Below are the code and all the weights of a small trained network. Each question names an input and a class and asks about switching units off, where a switched-off unit gives its printed mean instead of its output.

import numpy as np


def w(rows, s, z=0):
    codes = np.array(rows[::2]) - 128.0
    scale = np.full(codes.shape[1], s)
    scale[-1] = z or s
    return codes * scale


def norm(h):
    return h / np.sqrt((h * h).mean(-1, keepdims=True) + 1e-5)


def f(y):
    return np.maximum(y, 0)


def log_softmax(a):
    a = a - a.max(-1, keepdims=True)
    return a - np.log(np.exp(a).sum(-1, keepdims=True))


def net(x, mask):
    res = np.array(x, float).reshape(1, 2) / 4 @ E
    u = 0
    for l in range(4):
        y = f(norm(res) @ A[l][:, :-1].T + A[l][:, -1])
        res = res + np.where(mask[u : u + 4], y, B[l][:, -1]) @ B[l][:, :-1]
        u += 4
    return log_softmax(norm(res)[-1] @ U[:, :-1].T + U[:, -1])


A, B = {}, {}
E = w([
[42,55,226,138,1,139,134,220,139],'x0',
[244,93,219,118,83,207,159,186,84],'x1',
],0.0095)
A[0] = w([
[88,217,45,110,202,76,72,56,186,172],'L0N1',
[94,128,199,86,88,190,179,196,100,1],'L0N2',
[134,164,85,140,116,221,191,57,65,119],'L0N3',
[2,167,208,213,79,88,91,187,141,29],'L0N4',
],0.0072,0.0015)
B[0] = w([
[47,112,158,225,187,119,122,68,219,246],'L0N1',
[122,125,154,93,162,121,135,10,92,184],'L0N2',
[127,202,78,167,138,87,199,119,202,165],'L0N3',
[98,103,16,115,48,124,115,176,164,206],'L0N4',
],0.011,0.012)
A[1] = w([
[37,3,46,150,9,147,117,159,146,99],'L1N1',
[86,135,101,202,85,180,154,245,191,3],'L1N2',
[166,164,96,153,120,39,187,240,125,43],'L1N3',
[129,137,217,113,56,158,159,102,47,95],'L1N4',
],0.0062,0.0019)
B[1] = w([
[179,175,154,6,37,121,62,163,175,254],'L1N1',
[155,136,159,53,152,158,33,103,116,166],'L1N2',
[195,163,76,138,87,153,184,204,131,139],'L1N3',
[109,111,74,175,171,133,95,91,108,176],'L1N4',
],0.013,0.0086)
A[2] = w([
[163,105,120,177,109,161,125,47,68,145],'L2N1',
[48,93,153,253,191,174,111,95,87,73],'L2N2',
[167,41,85,155,82,255,45,136,107,3],'L2N3',
[101,144,68,75,90,207,45,131,125,73],'L2N4',
],0.0076,0.0008)
B[2] = w([
[31,74,242,194,142,92,187,162,116,193],'L2N1',
[218,210,218,234,47,165,110,83,136,255],'L2N2',
[114,176,11,197,254,151,131,151,74,193],'L2N3',
[150,67,74,65,245,153,68,83,17,233],'L2N4',
],0.0079,0.0067)
A[3] = w([
[113,161,160,181,92,143,172,157,94,10],'L3N1',
[110,165,133,6,66,108,97,169,165,74],'L3N2',
[163,151,116,129,120,138,157,175,156,239],'L3N3',
[120,130,170,106,144,125,134,89,94,11],'L3N4',
],0.015,0.0011)
B[3] = w([
[165,198,137,153,85,125,163,193,98,157],'L3N1',
[181,172,118,84,103,6,99,85,123,253],'L3N2',
[98,116,94,31,68,221,110,140,164,153],'L3N3',
[107,104,145,129,161,100,158,174,106,146],'L3N4',
],0.015,0.014)
U = w([
[122,38,121,98,142,202,131,151,7,113],'0',
[92,151,121,220,121,126,162,51,234,193],'1',
[166,158,67,62,58,227,201,200,164,125],'2',
[91,20,137,131,74,169,168,174,161,3],'3',
[138,33,145,153,84,161,139,202,167,16],'4',
[168,134,94,33,49,43,88,105,124,187],'5',
[145,135,210,212,120,109,253,189,41,78],'6',
],0.013,0.0058)

Each question gives the input, the list of numbers given to net, and the class t.
The units are the neurons (one row each of A and B). Each row of codes is followed by its name. A weight is (code - 128) times the scale printed after its matrix; where a second scale follows, it is the last column's (A, B and U).
mask holds one flag per neuron, layer by layer. A switched-off neuron (its flag False) gives its mean, the last column of its row in B, instead of its output. The means were averaged over made-up inputs and are rounded, as every weight is.
A unit's drop is (log p(t) with every unit on - log p(t) with that unit switched off) / (log p(t) with every unit on - log p(t) with every unit switched off).
The circuit of an input: a set's keep is (log p(t) with only the set's units on - log p(t) with every unit switched off) / (log p(t) with every unit on - log p(t) with every unit switched off). Starting from the 12 units with the biggest drops (on a tie, the unit counted first), units are removed one at a time, each time the one whose removal leaves the highest keep (on an exact tie, the one counted first), for as long as the keep stays at least 0.8.
units of the circuit, in order: the units of the circuit, biggest drop first
k most important neurons: the k neurons with the biggest drops, biggest first
k most important neurons of layer l: the k neurons of layer l with the biggest drops, biggest first
drop of u: that unit's drop, to one decimal
input [8,8], class 0: units of the circuit, in order -> L1N4, L0N2, L2N3, L3N2
input [3,8], class 6: units of the circuit, in order -> L1N1, L0N4
input [-3,7], class 6: 3 most important neurons -> L1N1, L0N4, L2N1
input [-7,5], class 2: 2 most important neurons of layer 0 -> L0N1, L0N2
input [3,4], class 0: 3 most important neurons -> L0N1, L0N2, L0N3
input [-5,8], class 2: 2 most important neurons of layer 0 -> L0N1, L0N3
input [1,1], class 0: 2 most important neurons -> L0N2, L0N1
input [2,2], class 0: 2 most important neurons of layer 0 -> L0N2, L0N1
input [1,5], class 6: most important neuron -> L1N1
input [6,6], class 0: 4 most important neurons -> L1N4, L0N2, L2N3, L3N2
input [1,2], class 6: 2 most important neurons -> L1N1, L0N2
input [-6,3], class 1: 2 most important neurons -> L1N1, L0N4
input [-8,7], class 2: 2 most important neurons of layer 3 -> L3N2, L3N3
input [4,5], class 0: most important neuron -> L0N2
input [3,5], class 6: 2 most important neurons of layer 0 -> L0N2, L0N4
input [3,7], class 6: 2 most important neurons -> L0N4, L1N1
input [-3,3], class 2: 2 most important neurons -> L0N1, L1N1
input [-4,3], class 2: drop of L3N3 -> 0.1
input [3,6], class 6: drop of L0N4 -> 0.5
input [-2,7], class 6: drop of L1N1 -> 0.4
